Here is a tiny trained network, its code and every weight. The questions are about switching its units off for an input and a class, where a switched-off unit gives its printed mean instead of its output.

import numpy as np


def w(rows, s, z=0):
    codes = np.array(rows[::2]) - 128.0
    scale = np.full(codes.shape[1], s)
    scale[-1] = z or s
    return codes * scale


def f(y):
    return y / 2 * (1 + np.tanh(0.7978845608 * (y + 0.044715 * y**3)))


def log_softmax(a):
    a = a - a.max(-1, keepdims=True)
    return a - np.log(np.exp(a).sum(-1, keepdims=True))


def net(x, mask):
    res = np.array(x, float).reshape(1, 4) / 4 @ E
    y = f(res @ A[0][:, :-1].T + A[0][:, -1])
    res = res + np.where(mask, y, B[0][:, -1]) @ B[0][:, :-1]
    return log_softmax(res[-1] @ U[:, :-1].T + U[:, -1])


A, B = {}, {}
E = w([
[187,1,156,83],'x0',
[77,182,196,36],'x1',
[240,184,195,159],'x2',
[140,99,130,119],'x3',
],0.01)
A[0] = w([
[187,80,143,173,192],'neuron 1',
[214,176,161,129,81],'neuron 2',
[130,142,132,32,72],'neuron 3',
[8,67,67,103,4],'neuron 4',
[104,147,170,78,58],'neuron 5',
[123,91,212,163,159],'neuron 6',
[159,117,67,160,94],'neuron 7',
[97,195,89,168,190],'neuron 8',
[95,139,175,99,61],'neuron 9',
[138,92,88,192,125],'neuron 10',
[172,156,169,155,31],'neuron 11',
[135,34,122,82,237],'neuron 12',
],0.014,0.0047)
B[0] = w([
[105,178,148,111,223],'neuron 1',
[21,164,1,143,218],'neuron 2',
[120,149,186,185,174],'neuron 3',
[111,149,38,145,245],'neuron 4',
[101,95,181,217,169],'neuron 5',
[159,150,76,113,169],'neuron 6',
[65,60,239,163,176],'neuron 7',
[231,185,154,98,228],'neuron 8',
[117,74,183,202,159],'neuron 9',
[99,180,206,180,196],'neuron 10',
[69,77,68,132,174],'neuron 11',
[160,241,124,134,240],'neuron 12',
],0.0098,0.011)
U = w([
[87,168,68,130,91],'0',
[124,153,255,221,23],'1',
[172,213,167,102,253],'2',
[245,230,160,110,135],'3',
[206,155,148,49,131],'4',
],0.0093,0.0059)

Each question gives the input, the list of numbers given to net, and the class t.
The units are the neurons (one row each of A and B). Each row of codes is followed by its name. A weight is (code - 128) times the scale printed after its matrix; where a second scale follows, it is the last column's (A, B and U).
mask holds one flag per neuron, in row order. A switched-off neuron (its flag False) gives its mean, the last column of its row in B, instead of its output. The means were averaged over made-up inputs and are rounded, as every weight is.
A unit's drop is (log p(t) with every unit on - log p(t) with that unit switched off) / (log p(t) with every unit on - log p(t) with every unit switched off).
The circuit of an input: a set's keep is (log p(t) with only the set's units on - log p(t) with every unit switched off) / (log p(t) with every unit on - log p(t) with every unit switched off). Starting from all 12 units, units are removed one at a time, each time the one whose removal leaves the highest keep (on an exact tie, the one counted first), for as long as the keep stays at least 0.8.
circuit, biggest first: the units of the circuit, biggest drop first
unit that matters most: the unit with the biggest drop
k most important neurons: the k neurons with the biggest drops, biggest first
drop when u is switched off: that unit's drop, to one decimal
input [-8,6,-5,1], class 3: 2 most important neurons -> [neuron 8; neuron 2]
input [-6,2,0,3], class 3: circuit, biggest first -> [neuron 8; neuron 2]
input [7,-1,-1,3], class 3: circuit, biggest first -> [neuron 12]
input [-3,-6,-3,-4], class 1: circuit, biggest first -> [neuron 7; neuron 10]
input [4,8,4,6], class 1: 3 most important neurons -> [neuron 5; neuron 3; neuron 9]
input [4,-4,-5,8], class 2: circuit, biggest first -> [neuron 12; neuron 2; neuron 8]
input [6,-1,-1,-5], class 3: circuit, biggest first -> [neuron 12; neuron 2]
input [-6,-7,-2,7], class 1: 2 most important neurons -> [neuron 7; neuron 10]
input [7,-3,8,4], class 0: 3 most important neurons -> [neuron 2; neuron 11; neuron 8]
input [5,2,-2,3], class 3: 2 most important neurons -> [neuron 12; neuron 2]
input [5,-1,5,1], class 0: 3 most important neurons -> [neuron 2; neuron 8; neuron 11]
input [-7,-7,8,6], class 0: 2 most important neurons -> [neuron 2; neuron 11]
input [5,-1,5,-2], class 0: 2 most important neurons -> [neuron 2; neuron 8]
input [4,-8,-4,7], class 1: circuit, biggest first -> [neuron 10]
input [4,-6,4,-6], class 1: 3 most important neurons -> [neuron 7; neuron 10; neuron 4]
input [7,6,-3,6], class 3: 2 most important neurons -> [neuron 12; neuron 7]
input [-5,0,-1,0], class 3: 2 most important neurons -> [neuron 8; neuron 2]
input [-7,-2,-5,5], class 3: 3 most important neurons -> [neuron 8; neuron 2; neuron 11]
input [2,-8,4,-1], class 1: drop when neuron 7 is switched off -> 0.3
input [4,6,-2,6], class 1: drop when neuron 3 is switched off -> 0.5
input [-1,3,8,7], class 0: drop when neuron 2 is switched off -> 0.2
input [8,-6,-2,7], class 3: unit that matters most -> neuron 12
input [3,6,7,-2], class 0: drop when neuron 2 is switched off -> 0.6
